Below is a small trained network, with its code and all its weights. Each question gives an input and a target symbol and asks what happens when units are switched off, that is, made to give their printed mean instead of their output.

import numpy as np


def w(rows, s, z=0):
    codes = np.array(rows[::2]) - 128.0
    scale = np.full(codes.shape[1], s)
    scale[-1] = z or s
    return codes * scale


def norm(h):
    return h / np.sqrt((h * h).mean(-1, keepdims=True) + 1e-5)


def f(y):
    return y / 2 * (1 + np.tanh(0.7978845608 * (y + 0.044715 * y**3)))


def softmax(a):
    e = np.exp(a - a.max(-1, keepdims=True))
    return e / e.sum(-1, keepdims=True)


def log_softmax(a):
    a = a - a.max(-1, keepdims=True)
    return a - np.log(np.exp(a).sum(-1, keepdims=True))


def net(x, mask):
    ids = ['ΓΛΞαεζμ'.index(c) for c in x.split()]
    T = len(ids)
    res = E[ids] + P[:T]
    r = norm(res)
    for j in range(2):
        rows = slice(3 * j, 3 * j + 3)
        q, k, v = (r @ M[0][rows].T for M in (Q, K, V))
        z = softmax(np.where(np.tri(T) > 0, q @ k.T / 3**0.5, -1e9)) @ v
        o = O[0][rows]
        res = res + np.where(mask[j], z, o[:, -1]) @ o[:, :-1]
    y = f(norm(res) @ A[0][:, :-1].T + A[0][:, -1])
    res = res + np.where(mask[2:14], y, B[0][:, -1]) @ B[0][:, :-1]
    return log_softmax(norm(res)[-1] @ U[:, :-1].T + U[:, -1])


Q, K, V, O, A, B = {}, {}, {}, {}, {}, {}
E = w([
[61,216,144,204],'Γ',
[22,152,214,120],'Λ',
[20,138,61,51],'Ξ',
[67,57,226,116],'α',
[132,77,197,230],'ε',
[201,7,16,144],'ζ',
[184,117,93,163],'μ',
],0.015)
P = w([
[241,250,143,13],'0',
[58,96,59,201],'1',
[45,83,99,200],'2',
[50,126,128,144],'3',
[49,114,163,173],'4',
[38,123,152,169],'5',
[43,83,151,162],'6',
[61,94,170,198],'7',
[57,90,174,182],'8',
[38,82,130,202],'9',
[24,55,124,208],'10',
[2,57,137,239],'11',
],0.0052)
Q[0] = w([
[140,141,112,122],'head 0',
[26,85,70,145],'head 0',
[74,122,134,250],'head 0',
[132,91,180,138],'head 1',
[30,52,115,254],'head 1',
[202,214,219,67],'head 1',
],0.0097)
K[0] = w([
[124,120,117,167],'head 0',
[234,254,195,79],'head 0',
[171,170,154,143],'head 0',
[118,181,107,174],'head 1',
[203,185,147,34],'head 1',
[38,110,61,219],'head 1',
],0.0083)
V[0] = w([
[160,63,93,82],'head 0',
[178,2,65,36],'head 0',
[197,102,196,173],'head 0',
[79,118,21,212],'head 1',
[202,31,78,217],'head 1',
[239,178,178,199],'head 1',
],0.0084)
O[0] = w([
[31,60,147,187,64],'head 0',
[62,45,91,231,8],'head 0',
[122,223,213,139,120],'head 0',
[205,155,2,91,139],'head 1',
[159,172,62,210,87],'head 1',
[205,108,235,210,123],'head 1',
],0.0077,0.011)
A[0] = w([
[196,5,101,125,9],'neuron 0',
[135,150,166,137,47],'neuron 1',
[176,149,104,93,160],'neuron 2',
[152,142,154,116,123],'neuron 3',
[123,79,206,82,132],'neuron 4',
[115,157,150,132,4],'neuron 5',
[64,129,59,90,133],'neuron 6',
[116,76,79,161,65],'neuron 7',
[140,77,127,192,105],'neuron 8',
[233,138,74,144,51],'neuron 9',
[62,196,125,136,121],'neuron 10',
[127,102,112,111,65],'neuron 11',
],0.014,0.0046)
B[0] = w([
[187,166,216,15,194],'neuron 0',
[125,106,117,61,140],'neuron 1',
[106,51,8,182,253],'neuron 2',
[173,90,88,124,181],'neuron 3',
[182,2,49,204,220],'neuron 4',
[85,201,152,74,120],'neuron 5',
[84,194,97,188,205],'neuron 6',
[181,134,23,147,144],'neuron 7',
[182,59,135,130,149],'neuron 8',
[124,73,127,179,211],'neuron 9',
[89,222,164,104,232],'neuron 10',
[88,169,131,107,116],'neuron 11',
],0.008,0.005)
U = w([
[178,157,58,106,254],'Γ',
[64,111,142,91,5],'Λ',
[19,127,25,131,102],'Ξ',
[52,99,142,148,109],'α',
[137,213,125,180,171],'ε',
[107,167,13,255,124],'ζ',
[114,140,136,222,93],'μ',
],0.0092,0.0024)

Each question gives the input, a string of symbols that net reads in full, and the target symbol t.
The units are the heads (3 rows each of Q, K, V and O) and the neurons (one row each of A and B). Each row of codes is followed by its name. A weight is (code - 128) times the scale printed after its matrix; where a second scale follows, it is the last column's (O, A, B and U).
mask holds one flag per unit, heads first, then neurons. A switched-off unit (its flag False) gives its mean, the last column of its rows in O or B, instead of its output. The means were averaged over made-up inputs and are rounded, as every weight is.
A unit's drop is (log p(t) with every unit on - log p(t) with that unit switched off) / (log p(t) with every unit on - log p(t) with every unit switched off).
The circuit of an input: a set's keep is (log p(t) with only the set's units on - log p(t) with every unit switched off) / (log p(t) with every unit on - log p(t) with every unit switched off). Starting from the 12 units with the biggest drops (on a tie, the unit counted first), units are removed one at a time, each time the one whose removal leaves the highest keep (on an exact tie, the one counted first), for as long as the keep stays at least 0.8.
circuit, biggest first: the units of the circuit, biggest drop first
unit that matters most: the unit with the biggest drop
top k neurons: the k neurons with the biggest drops, biggest first
heads that matter: for each layer, one digit per head in row order, 1 if its drop is at least 0.15 and else 0, layers parted by /
drop of u: that unit's drop, to one decimal
input Γ ζ Γ ζ Γ Γ Γ α Λ ε Ξ ε, target Γ: unit that matters most -> head 0
input Γ ζ ζ μ α Ξ μ Γ μ, target ζ: top 2 neurons -> neuron 9; neuron 2
input ζ ζ Γ Ξ, target ζ: circuit, biggest first -> head 1; head 0
input ζ Γ ζ Γ Γ Γ Ξ Ξ Γ Λ Γ ε, target ζ: top 2 neurons -> neuron 0; neuron 2
input ζ Γ Γ μ ε α Λ ζ μ Ξ, target ζ: circuit, biggest first -> head 1; neuron 6
input Γ Ξ Γ Λ ζ ζ Γ Ξ ε Γ Λ, target Γ: circuit, biggest first -> head 0; neuron 4
input ζ Γ ζ ζ α, target ζ: heads that matter -> 01
input Ξ Ξ Ξ Γ ζ, target Ξ: heads that matter -> 01
input Γ ζ μ Γ Γ ζ ζ Γ ζ μ, target ζ: heads that matter -> 00
input Ξ Γ ε, target Ξ: heads that matter -> 01
input ε μ Ξ, target ε: heads that matter -> 11
input Γ ζ Γ, target Γ: heads that matter -> 11
input Λ Γ Γ, target Λ: drop of head 1 -> 0.6
input μ ζ Γ ε Γ α Γ μ Γ α, target μ: circuit, biggest first -> head 1
input Ξ Γ Γ, target Ξ: drop of neuron 4 -> -0.1
input μ α μ, target μ: drop of head 1 -> 0.4
